Below is a small trained network, with its code and all its weights. Each question gives an input and a class and asks what happens when units are switched off, that is, made to give their printed mean instead of their output.

import numpy as np


def w(rows, s, z=0):
    codes = np.array(rows[::2]) - 128.0
    scale = np.full(codes.shape[1], s)
    scale[-1] = z or s
    return codes * scale


def f(y):
    return np.maximum(y, 0)


def log_softmax(a):
    a = a - a.max(-1, keepdims=True)
    return a - np.log(np.exp(a).sum(-1, keepdims=True))


def net(x, mask):
    res = np.array(x, float).reshape(1, 4) / 4 @ E
    y = f(res @ A[0][:, :-1].T + A[0][:, -1])
    res = res + np.where(mask, y, B[0][:, -1]) @ B[0][:, :-1]
    return log_softmax(res[-1] @ U[:, :-1].T + U[:, -1])


A, B = {}, {}
E = w([
[122,61,58,86,201,209,204,173],'x0',
[201,77,254,228,164,173,119,145],'x1',
[248,79,95,75,190,50,111,27],'x2',
[148,90,58,221,35,138,174,51],'x3',
],0.0076)
A[0] = w([
[1,189,163,190,63,203,134,204,46],'N0',
[87,238,114,128,72,63,51,89,111],'N1',
[210,52,249,250,169,166,117,155,64],'N2',
[162,61,79,237,9,151,214,55,86],'N3',
[138,55,80,105,180,198,204,150,65],'N4',
[218,75,133,124,154,79,106,95,84],'N5',
[124,214,215,179,70,54,45,79,39],'N6',
[178,77,239,225,170,172,121,136,2],'N7',
[126,175,77,58,104,106,149,94,57],'N8',
[62,198,165,223,44,186,119,246,58],'N9',
[128,178,213,34,223,110,91,220,65],'N10',
[109,54,38,74,227,233,242,160,57],'N11',
[221,57,107,101,182,29,58,37,73],'N12',
[60,196,27,61,88,84,132,120,46],'N13',
[124,102,49,205,70,116,171,79,117],'N14',
],0.0067,0.0043)
B[0] = w([
[222,198,71,66,199,185,205,60,255],'N0',
[189,49,168,182,42,138,101,165,212],'N1',
[84,21,18,68,91,6,154,251,255],'N2',
[2,160,211,13,212,76,28,45,237],'N3',
[179,116,202,186,72,205,79,115,193],'N4',
[178,174,89,104,171,179,192,116,201],'N5',
[206,54,214,222,34,223,83,116,220],'N6',
[126,7,35,91,119,35,165,203,215],'N7',
[133,67,49,111,142,77,179,198,175],'N8',
[213,187,80,67,170,209,207,47,253],'N9',
[33,149,217,18,196,109,29,51,246],'N10',
[207,45,218,231,10,197,51,115,243],'N11',
[199,206,91,116,161,229,223,57,250],'N12',
[132,8,57,94,69,18,204,249,216],'N13',
[40,147,164,54,163,71,67,85,206],'N14',
],0.0058,0.0077)
U = w([
[210,192,86,118,201,183,254,68,88],'0',
[107,66,57,123,96,20,166,245,148],'1',
[194,93,222,237,21,176,37,125,86],'2',
[8,155,189,73,220,83,15,76,107],'3',
[85,173,122,214,174,105,125,164,254],'4',
],0.0079,0.0068)

Each question gives the input, the list of numbers given to net, and the class t.
The units are the neurons (one row each of A and B). Each row of codes is followed by its name. A weight is (code - 128) times the scale printed after its matrix; where a second scale follows, it is the last column's (A, B and U).
mask holds one flag per neuron, in row order. A switched-off neuron (its flag False) gives its mean, the last column of its row in B, instead of its output. The means were averaged over made-up inputs and are rounded, as every weight is.
A unit's drop is (log p(t) with every unit on - log p(t) with that unit switched off) / (log p(t) with every unit on - log p(t) with every unit switched off).
The circuit of an input: a set's keep is (log p(t) with only the set's units on - log p(t) with every unit switched off) / (log p(t) with every unit on - log p(t) with every unit switched off). Starting from the 12 units with the biggest drops (on a tie, the unit counted first), units are removed one at a time, each time the one whose removal leaves the highest keep (on an exact tie, the one counted first), for as long as the keep stays at least 0.8.
units of the circuit, in order: the units of the circuit, biggest drop first
unit that matters most: the unit with the biggest drop
top k neurons: the k neurons with the biggest drops, biggest first
drop when u is switched off: that unit's drop, to one decimal
input [1,5,-8,6], class 0: units of the circuit, in order	[N9]
input [1,-2,5,7], class 3: top 2 neurons	[N3 N14]
input [-7,-5,3,-4], class 2: top 3 neurons	[N6 N2 N1]
input [6,-5,1,2], class 2: top 2 neurons	[N11 N2]
input [-6,-1,-5,7], class 3: top 3 neurons	[N3 N14 N11]
input [-6,3,-8,4], class 0: top 2 neurons	[N9 N0]
input [3,6,-2,8], class 3: top 3 neurons	[N3 N14 N13]
input [7,8,-1,7], class 1: top 2 neurons	[N2 N7]
input [-8,-7,-5,0], class 2: top 2 neurons	[N6 N1]
input [0,7,-2,6], class 1: top 2 neurons	[N2 N7]
input [-4,3,6,-6], class 0: top 4 neurons	[N12 N3 N5 N14]
input [6,-1,-1,-7], class 3: top 3 neurons	[N10 N6 N1]
input [7,-6,-8,4], class 0: top 2 neurons	[N0 N9]
input [-2,-2,-4,7], class 3: unit that matters most	N3
input [-5,6,-8,-1], class 0: drop when N9 is switched off	0.6
input [0,-1,-5,5], class 0: drop when N9 is switched off	1.5
input [2,1,7,8], class 3: drop when N9 is switched off	0.2
